Below is a small trained network, with its code and all its weights. Each question gives an input and a target symbol and asks what happens when units are switched off, that is, made to give their printed mean instead of their output.

import numpy as np


def w(rows, s, z=0):
    codes = np.array(rows[::2]) - 128.0
    scale = np.full(codes.shape[1], s)
    scale[-1] = z or s
    return codes * scale


def f(y):
    return y / 2 * (1 + np.tanh(0.7978845608 * (y + 0.044715 * y**3)))


def softmax(a):
    e = np.exp(a - a.max(-1, keepdims=True))
    return e / e.sum(-1, keepdims=True)


def log_softmax(a):
    a = a - a.max(-1, keepdims=True)
    return a - np.log(np.exp(a).sum(-1, keepdims=True))


def net(x, mask):
    ids = ['ΠΦΩαβγζηθλμξσψ'.index(c) for c in x.split()]
    T = len(ids)
    res = E[ids] + P[:T]
    r = res
    for j in range(3):
        rows = slice(2 * j, 2 * j + 2)
        q, k, v = (r @ M[0][rows].T for M in (Q, K, V))
        z = softmax(np.where(np.tri(T) > 0, q @ k.T / 2**0.5, -1e9)) @ v
        o = O[0][rows]
        res = res + np.where(mask[j], z, o[:, -1]) @ o[:, :-1]
    y = f(res @ A[0][:, :-1].T + A[0][:, -1])
    res = res + np.where(mask[3:11], y, B[0][:, -1]) @ B[0][:, :-1]
    return log_softmax(res[-1] @ U[:, :-1].T + U[:, -1])


Q, K, V, O, A, B = {}, {}, {}, {}, {}, {}
E = w([
[181,249,160,108],'Π',
[102,223,226,244],'Φ',
[128,157,233,102],'Ω',
[204,101,76,112],'α',
[125,112,108,142],'β',
[193,152,67,110],'γ',
[130,133,122,131],'ζ',
[107,118,51,153],'η',
[128,175,205,118],'θ',
[126,179,191,121],'λ',
[121,75,43,142],'μ',
[127,114,111,130],'ξ',
[202,126,188,127],'σ',
[130,85,98,123],'ψ',
],0.011)
P = w([
[2,110,158,86],'0',
[113,108,114,131],'1',
[123,104,128,149],'2',
[138,101,112,154],'3',
[148,101,118,159],'4',
[160,101,110,162],'5',
[168,101,114,166],'6',
[175,100,107,169],'7',
[181,103,101,175],'8',
[194,101,101,179],'9',
[199,101,98,185],'10',
[208,98,101,190],'11',
[216,94,89,199],'12',
[222,100,95,196],'13',
],0.0092)
Q[0] = w([
[182,85,161,240],'h1',
[2,157,114,31],'h1',
[46,103,8,223],'h2',
[137,100,140,160],'h2',
[124,104,38,148],'h3',
[125,106,55,89],'h3',
],0.04)
K[0] = w([
[193,152,126,185],'h1',
[36,104,143,76],'h1',
[2,103,135,112],'h2',
[116,115,140,112],'h2',
[212,152,118,129],'h3',
[201,130,116,147],'h3',
],0.054)
V[0] = w([
[164,125,110,63],'h1',
[118,153,86,159],'h1',
[107,238,109,184],'h2',
[147,108,190,87],'h2',
[129,123,187,120],'h3',
[97,255,88,191],'h3',
],0.024)
O[0] = w([
[158,99,117,50,1],'h1',
[86,125,172,106,175],'h1',
[164,246,103,151,174],'h2',
[211,95,93,150,154],'h2',
[192,114,66,159,140],'h3',
[65,145,29,105,147],'h3',
],0.014,0.0084)
A[0] = w([
[129,65,146,157,39],'n1',
[163,217,131,142,2],'n2',
[91,149,146,47,170],'n3',
[130,116,149,62,37],'n4',
[217,138,253,125,68],'n5',
[185,225,185,79,60],'n6',
[130,151,193,168,98],'n7',
[191,122,130,54,228],'n8',
],0.0075,0.0071)
B[0] = w([
[78,132,37,113,156],'n1',
[110,2,127,87,238],'n2',
[110,172,193,91,149],'n3',
[23,110,29,204,125],'n4',
[59,44,111,117,254],'n5',
[72,137,32,154,206],'n6',
[118,157,60,98,230],'n7',
[199,175,194,25,204],'n8',
],0.012,0.0078)
U = w([
[93,127,175,146,95],'Π',
[66,117,86,105,82],'Φ',
[172,27,147,178,124],'Ω',
[38,54,191,137,35],'α',
[48,107,188,231,255],'β',
[88,142,218,156,115],'γ',
[111,136,203,167,129],'ζ',
[78,214,231,102,243],'η',
[167,137,203,188,155],'θ',
[161,166,201,183,171],'λ',
[3,80,216,131,87],'μ',
[83,100,197,159,86],'ξ',
[79,29,169,165,13],'σ',
[42,36,178,96,73],'ψ',
],0.004,0.0047)

Each question gives the input, a string of symbols that net reads in full, and the target symbol t.
The units are the heads (2 rows each of Q, K, V and O) and the neurons (one row each of A and B). Each row of codes is followed by its name. A weight is (code - 128) times the scale printed after its matrix; where a second scale follows, it is the last column's (O, A, B and U).
mask holds one flag per unit, heads first, then neurons. A switched-off unit (its flag False) gives its mean, the last column of its rows in O or B, instead of its output. The means were averaged over made-up inputs and are rounded, as every weight is.
A unit's drop is (log p(t) with every unit on - log p(t) with that unit switched off) / (log p(t) with every unit on - log p(t) with every unit switched off).
The circuit of an input: a set's keep is (log p(t) with only the set's units on - log p(t) with every unit switched off) / (log p(t) with every unit on - log p(t) with every unit switched off). Starting from all 11 units, units are removed one at a time, each time the one whose removal leaves the highest keep (on an exact tie, the one counted first), for as long as the keep stays at least 0.8.
circuit, biggest first: the units of the circuit, biggest drop first
most important unit: the unit with the biggest drop
k most important neurons: the k neurons with the biggest drops, biggest first
which heads matter: for each layer, one digit per head in row order, 1 if its drop is at least 0.15 and else 0, layers parted by /
drop when u is switched off: that unit's drop, to one decimal
input Φ μ Φ ξ α Ω Ω η Φ ψ ζ ζ, target Φ: circuit, biggest first	h2; n6
input Φ σ Ω Φ Φ Φ Ω Ω α θ Ω λ μ σ, target Φ: which heads matter	001
input Ω λ Φ Ω Φ Φ γ Φ μ Φ ψ σ η ψ, target Ω: circuit, biggest first	h2; h3
input Π θ μ ξ Φ μ Ω γ λ Ω Φ σ η η, target Ω: circuit, biggest first	h3; n2; h2; h1
input Ω α Ω Φ η θ ψ Φ γ ζ λ β α Φ, target Ω: circuit, biggest first	h2
input Φ ζ Π θ Φ λ, target Φ: which heads matter	011
input Ω Φ Φ Φ σ Φ λ θ Φ μ, target Ω: which heads matter	011
input α Ω γ Ω θ λ σ λ ψ, target Ω: which heads matter	111
input λ Φ Φ ψ λ Ω γ λ, target η: 3 most important neurons	n2; n5; n8
input σ ψ θ η η Φ σ, target Ω: which heads matter	111
input α σ Φ η Ω ψ β μ α μ, target ψ: circuit, biggest first	h2; h1
input β ψ Ω Π ζ α ψ Φ η Φ Φ η θ Π, target Φ: 2 most important neurons	n6; n2
input Φ σ Ω Φ Π Ω θ λ Φ Π η σ α, target Φ: which heads matter	010
input λ σ μ Ω β μ, target Ω: most important unit	h3
input Φ α Π ζ η, target Φ: circuit, biggest first	h2; n6; h1
input Φ μ γ ζ ξ, target Φ: 2 most important neurons	n6; n2
input μ η θ Φ ζ γ, target η: 3 most important neurons	n3; n5; n2
input Φ α Φ Π ψ, target Φ: circuit, biggest first	h3; h1
input ψ β α ζ, target ψ: circuit, biggest first	h2; h1
input γ β β μ μ η Π Φ η Ω γ ψ, target η: which heads matter	101
input Φ ψ γ λ, target Φ: circuit, biggest first	h3
input μ σ Ω α, target ψ: drop when h2 is switched off	0.6
